Below is a small trained network, with its code and all its weights. Each question gives an input and a target symbol and asks what happens when units are switched off, that is, made to give their printed mean instead of their output.

import numpy as np


def w(rows, s, z=0):
    codes = np.array(rows[::2]) - 128.0
    scale = np.full(codes.shape[1], s)
    scale[-1] = z or s
    return codes * scale


def norm(h):
    return h / np.sqrt((h * h).mean(-1, keepdims=True) + 1e-5)


def f(y):
    return y / 2 * (1 + np.tanh(0.7978845608 * (y + 0.044715 * y**3)))


def softmax(a):
    e = np.exp(a - a.max(-1, keepdims=True))
    return e / e.sum(-1, keepdims=True)


def log_softmax(a):
    a = a - a.max(-1, keepdims=True)
    return a - np.log(np.exp(a).sum(-1, keepdims=True))


def net(x, mask):
    ids = ['βδζημξστφω'.index(c) for c in x.split()]
    T = len(ids)
    res = E[ids] + P[:T]
    q, k, v = (norm(res) @ M[0].T for M in (Q, K, V))
    z = softmax(np.where(np.tri(T) > 0, q @ k.T / 3**0.5, -1e9)) @ v
    res = res + np.where(mask[0], z, O[0][:, -1]) @ O[0][:, :-1]
    y = f(norm(res) @ A[0][:, :-1].T + A[0][:, -1])
    res = res + np.where(mask[1:17], y, B[0][:, -1]) @ B[0][:, :-1]
    return log_softmax(norm(res)[-1] @ U[:, :-1].T + U[:, -1])


Q, K, V, O, A, B = {}, {}, {}, {}, {}, {}
E = w([
[171,189,224,71,78],'β',
[132,217,217,93,58],'δ',
[127,185,244,63,85],'ζ',
[181,166,237,103,75],'η',
[168,244,180,84,43],'μ',
[209,139,251,43,87],'ξ',
[132,183,159,121,140],'σ',
[154,64,254,104,181],'τ',
[127,125,210,110,150],'φ',
[93,235,208,74,59],'ω',
],0.0068)
P = w([
[130,148,117,156,179],'0',
[68,165,149,7,172],'1',
[84,105,114,174,145],'2',
[202,216,180,142,125],'3',
[142,122,38,38,105],'4',
[82,92,103,169,142],'5',
[207,175,196,146,142],'6',
[213,62,28,87,120],'7',
[85,99,113,168,130],'8',
[200,122,206,133,170],'9',
[145,135,68,46,64],'10',
[93,105,127,165,116],'11',
[210,160,193,136,168],'12',
[119,144,113,48,48],'13',
],0.02)
Q[0] = w([
[71,129,179,251,143],'H0',
[77,169,188,110,166],'H0',
[43,164,167,71,126],'H0',
],0.024)
K[0] = w([
[153,159,83,131,252],'H0',
[175,162,176,163,148],'H0',
[142,201,197,123,116],'H0',
],0.028)
V[0] = w([
[216,122,87,156,130],'H0',
[82,216,88,98,107],'H0',
[100,122,169,1,160],'H0',
],0.024)
O[0] = w([
[189,168,107,164,36,4],'H0',
[167,4,194,147,152,64],'H0',
[100,74,24,129,232,134],'H0',
],0.018,0.0037)
A[0] = w([
[12,99,121,188,96,202],'N0',
[194,188,118,252,178,152],'N1',
[81,97,63,37,131,47],'N2',
[218,176,142,64,196,39],'N3',
[132,107,145,242,80,3],'N4',
[140,158,177,149,213,185],'N5',
[161,194,112,60,141,86],'N6',
[110,186,182,125,114,181],'N7',
[143,112,161,67,194,197],'N8',
[102,150,98,120,173,105],'N9',
[68,29,31,150,70,170],'N10',
[159,58,80,56,159,132],'N11',
[76,166,92,106,58,28],'N12',
[69,84,74,116,184,61],'N13',
[120,123,107,49,71,77],'N14',
[169,165,165,22,187,169],'N15',
],0.02,0.007)
B[0] = w([
[185,150,174,37,107,159],'N0',
[161,92,178,253,226,210],'N1',
[220,161,121,178,81,181],'N2',
[212,141,196,70,141,191],'N3',
[15,161,78,102,134,148],'N4',
[189,157,143,173,132,192],'N5',
[96,196,146,61,76,222],'N6',
[180,127,119,146,195,219],'N7',
[174,214,92,128,115,209],'N8',
[150,109,103,158,110,179],'N9',
[134,51,30,23,121,175],'N10',
[46,156,136,124,151,163],'N11',
[103,40,128,162,76,174],'N12',
[95,119,157,235,141,172],'N13',
[112,155,151,191,109,147],'N14',
[65,34,117,116,129,253],'N15',
],0.033,0.013)
U = w([
[85,113,91,75,151,253],'β',
[195,231,154,63,123,73],'δ',
[147,181,43,136,166,112],'ζ',
[176,169,159,253,147,127],'η',
[48,88,214,122,88,182],'μ',
[167,33,79,147,110,117],'ξ',
[52,185,162,130,173,128],'σ',
[162,178,121,163,24,161],'τ',
[197,77,231,137,95,101],'φ',
[150,125,165,65,196,128],'ω',
],0.014,0.0038)

Each question gives the input, a string of symbols that net reads in full, and the target symbol t.
The units are the heads (3 rows each of Q, K, V and O) and the neurons (one row each of A and B). Each row of codes is followed by its name. A weight is (code - 128) times the scale printed after its matrix; where a second scale follows, it is the last column's (O, A, B and U).
mask holds one flag per unit, heads first, then neurons. A switched-off unit (its flag False) gives its mean, the last column of its rows in O or B, instead of its output. The means were averaged over made-up inputs and are rounded, as every weight is.
A unit's drop is (log p(t) with every unit on - log p(t) with that unit switched off) / (log p(t) with every unit on - log p(t) with every unit switched off).
The circuit of an input: a set's keep is (log p(t) with only the set's units on - log p(t) with every unit switched off) / (log p(t) with every unit on - log p(t) with every unit switched off). Starting from the 12 units with the biggest drops (on a tie, the unit counted first), units are removed one at a time, each time the one whose removal leaves the highest keep (on an exact tie, the one counted first), for as long as the keep stays at least 0.8.
circuit, biggest first: the units of the circuit, biggest drop first
unit that matters most: the unit with the biggest drop
top k neurons: the k neurons with the biggest drops, biggest first
input β ξ μ ξ ζ, target φ: circuit, biggest first : H0
input σ μ ω ξ ξ ξ ξ ξ ω ξ ξ ξ μ φ, target τ: circuit, biggest first : N2; N1
input μ μ β ξ ω, target δ: circuit, biggest first : H0; N8
input η ξ τ ζ β, target β: circuit, biggest first : N11; N1
input φ φ φ β ξ β ξ σ μ ξ ξ β σ β, target δ: top 2 neurons : N8; N1
input ξ β β η β, target δ: circuit, biggest first : N8; H0
input φ ξ ξ ζ ζ ξ σ β τ ξ, target δ: circuit, biggest first : N6; H0
input β ξ β μ δ μ β ξ β, target β: circuit, biggest first : H0; N4
input ζ ξ τ ζ μ ξ, target ζ: top 3 neurons : N10; N8; N15
input η ζ δ β δ, target ω: top 2 neurons : N15; N8
input φ μ μ ξ ζ β ω ζ δ, target φ: top 2 neurons : N12; N0
input ξ ζ ξ ξ φ ξ τ η ξ μ ξ ξ β η, target τ: top 3 neurons : N2; N1; N6
input ξ δ σ μ ξ η β ζ ξ σ τ ζ μ ξ, target η: circuit, biggest first : H0; N2; N13
input φ τ τ ζ τ φ, target φ: circuit, biggest first : N0; N12; H0
input ξ ζ ω ξ η, target σ: circuit, biggest first : N11
input ξ η ξ φ β φ ξ ξ, target ζ: circuit, biggest first : N11; N2; N10
input δ μ δ ω η ξ ξ ξ ξ β ζ η, target δ: top 3 neurons : N15; N1; N12
input μ ξ μ β ξ ω μ μ μ ξ ξ μ, target μ: top 4 neurons : N4; N8; N1; N2
input ζ ξ ξ μ μ δ ξ η, target ω: top 4 neurons : N15; N8; N2; N1
input β ξ ξ μ β, target τ: unit that matters most : N2
input η β δ ξ ξ μ ξ μ, target φ: top 2 neurons : N1; N6
input μ ξ ξ ξ ζ ξ ζ β ξ τ μ, target τ: top 2 neurons : N2; N12
